Below are the code and all the weights of a small trained network. Each question names an input and a class and asks about switching units off, where a switched-off unit gives its printed mean instead of its output.

import numpy as np


def w(rows, s, z=0):
    codes = np.array(rows[::2]) - 128.0
    scale = np.full(codes.shape[1], s)
    scale[-1] = z or s
    return codes * scale


def norm(h):
    return h / np.sqrt((h * h).mean(-1, keepdims=True) + 1e-5)


def f(y):
    return y / 2 * (1 + np.tanh(0.7978845608 * (y + 0.044715 * y**3)))


def log_softmax(a):
    a = a - a.max(-1, keepdims=True)
    return a - np.log(np.exp(a).sum(-1, keepdims=True))


def net(x, mask):
    res = np.array(x, float).reshape(1, 3) / 4 @ E
    u = 0
    for l in range(4):
        y = f(norm(res) @ A[l][:, :-1].T + A[l][:, -1])
        res = res + np.where(mask[u : u + 3], y, B[l][:, -1]) @ B[l][:, :-1]
        u += 3
    return log_softmax(norm(res)[-1] @ U[:, :-1].T + U[:, -1])


A, B = {}, {}
E = w([
[102,54,167,17],'x0',
[198,89,80,100],'x1',
[252,70,214,180],'x2',
],0.0038)
A[0] = w([
[162,145,69,193,7],'L0N0',
[58,182,228,126,82],'L0N1',
[212,63,2,99,45],'L0N2',
],0.0074,0.0019)
B[0] = w([
[69,121,82,255,173],'L0N0',
[100,120,174,167,231],'L0N1',
[2,207,228,136,251],'L0N2',
],0.0082,0.002)
A[1] = w([
[105,192,161,254,20],'L1N0',
[161,167,62,224,5],'L1N1',
[106,58,152,45,153],'L1N2',
],0.0077,0.0011)
B[1] = w([
[2,132,92,102,253],'L1N0',
[90,117,110,128,187],'L1N1',
[74,91,88,195,206],'L1N2',
],0.0078,0.0047)
A[2] = w([
[142,236,129,41,182],'L2N0',
[16,201,3,173,185],'L2N1',
[92,145,139,193,4],'L2N2',
],0.0057,0.0023)
B[2] = w([
[133,152,215,86,131],'L2N0',
[254,143,158,50,254],'L2N1',
[107,77,191,137,133],'L2N2',
],0.0083,0.0082)
A[3] = w([
[166,105,165,214,197],'L3N0',
[156,221,57,179,156],'L3N1',
[88,90,1,98,253],'L3N2',
],0.0073,0.0012)
B[3] = w([
[173,169,96,46,187],'L3N0',
[145,76,103,254,187],'L3N1',
[166,16,113,138,249],'L3N2',
],0.0097,0.0017)
U = w([
[255,181,125,65,70],'0',
[43,194,190,126,85],'1',
[153,42,66,187,254],'2',
],0.0098,0.00078)

Each question gives the input, the list of numbers given to net, and the class t.
The units are the neurons (one row each of A and B). Each row of codes is followed by its name. A weight is (code - 128) times the scale printed after its matrix; where a second scale follows, it is the last column's (A, B and U).
mask holds one flag per neuron, layer by layer. A switched-off neuron (its flag False) gives its mean, the last column of its row in B, instead of its output. The means were averaged over made-up inputs and are rounded, as every weight is.
A unit's drop is (log p(t) with every unit on - log p(t) with that unit switched off) / (log p(t) with every unit on - log p(t) with every unit switched off).
The circuit of an input: a set's keep is (log p(t) with only the set's units on - log p(t) with every unit switched off) / (log p(t) with every unit on - log p(t) with every unit switched off). Starting from all 12 units, units are removed one at a time, each time the one whose removal leaves the highest keep (on an exact tie, the one counted first), for as long as the keep stays at least 0.8.
units of the circuit, in order: the units of the circuit, biggest drop first
most important unit: the unit with the biggest drop
top k neurons: the k neurons with the biggest drops, biggest first
k most important neurons of layer l: the k neurons of layer l with the biggest drops, biggest first
drop when u is switched off: that unit's drop, to one decimal
input [8,4,-4], class 2: units of the circuit, in order : [L1N2 L3N2]
input [1,8,-4], class 1: units of the circuit, in order : [L0N2]
input [6,7,4], class 1: units of the circuit, in order : [L0N2 L2N1]
input [-5,-1,4], class 2: units of the circuit, in order : [L1N0 L0N2]
input [-8,4,-4], class 2: top 2 neurons : [L0N0 L3N1]
input [-7,3,3], class 2: top 2 neurons : [L0N0 L1N0]
input [-4,1,-4], class 0: top 3 neurons : [L2N1 L1N2 L0N1]
input [8,2,-6], class 2: top 3 neurons : [L1N2 L3N2 L0N2]
input [-8,6,2], class 2: top 2 neurons : [L0N0 L1N0]
input [3,1,0], class 2: top 2 neurons : [L1N2 L0N0]
input [-5,-1,-4], class 2: top 3 neurons : [L0N0 L0N2 L1N1]
input [-5,-1,-7], class 0: top 2 neurons : [L2N1 L1N2]
input [6,8,-4], class 1: 2 most important neurons of layer 2 : [L2N1 L2N0]
input [8,6,4], class 2: top 2 neurons : [L1N2 L2N1]
input [3,0,0], class 2: most important unit : L0N2
input [4,4,2], class 1: top 2 neurons : [L0N2 L2N1]
input [-3,-5,-7], class 0: top 2 neurons : [L2N1 L0N2]
input [-6,3,1], class 2: top 2 neurons : [L0N0 L1N0]
input [3,8,3], class 1: drop when L0N2 is switched off : 1.2
input [3,5,4], class 1: drop when L2N1 is switched off : 0.7
input [-3,7,-6], class 1: drop when L3N0 is switched off : 0.2
input [2,3,-8], class 0: drop when L2N0 is switched off : 0.0
input [3,6,-2], class 1: most important neuron of layer 0 : [L0N2]
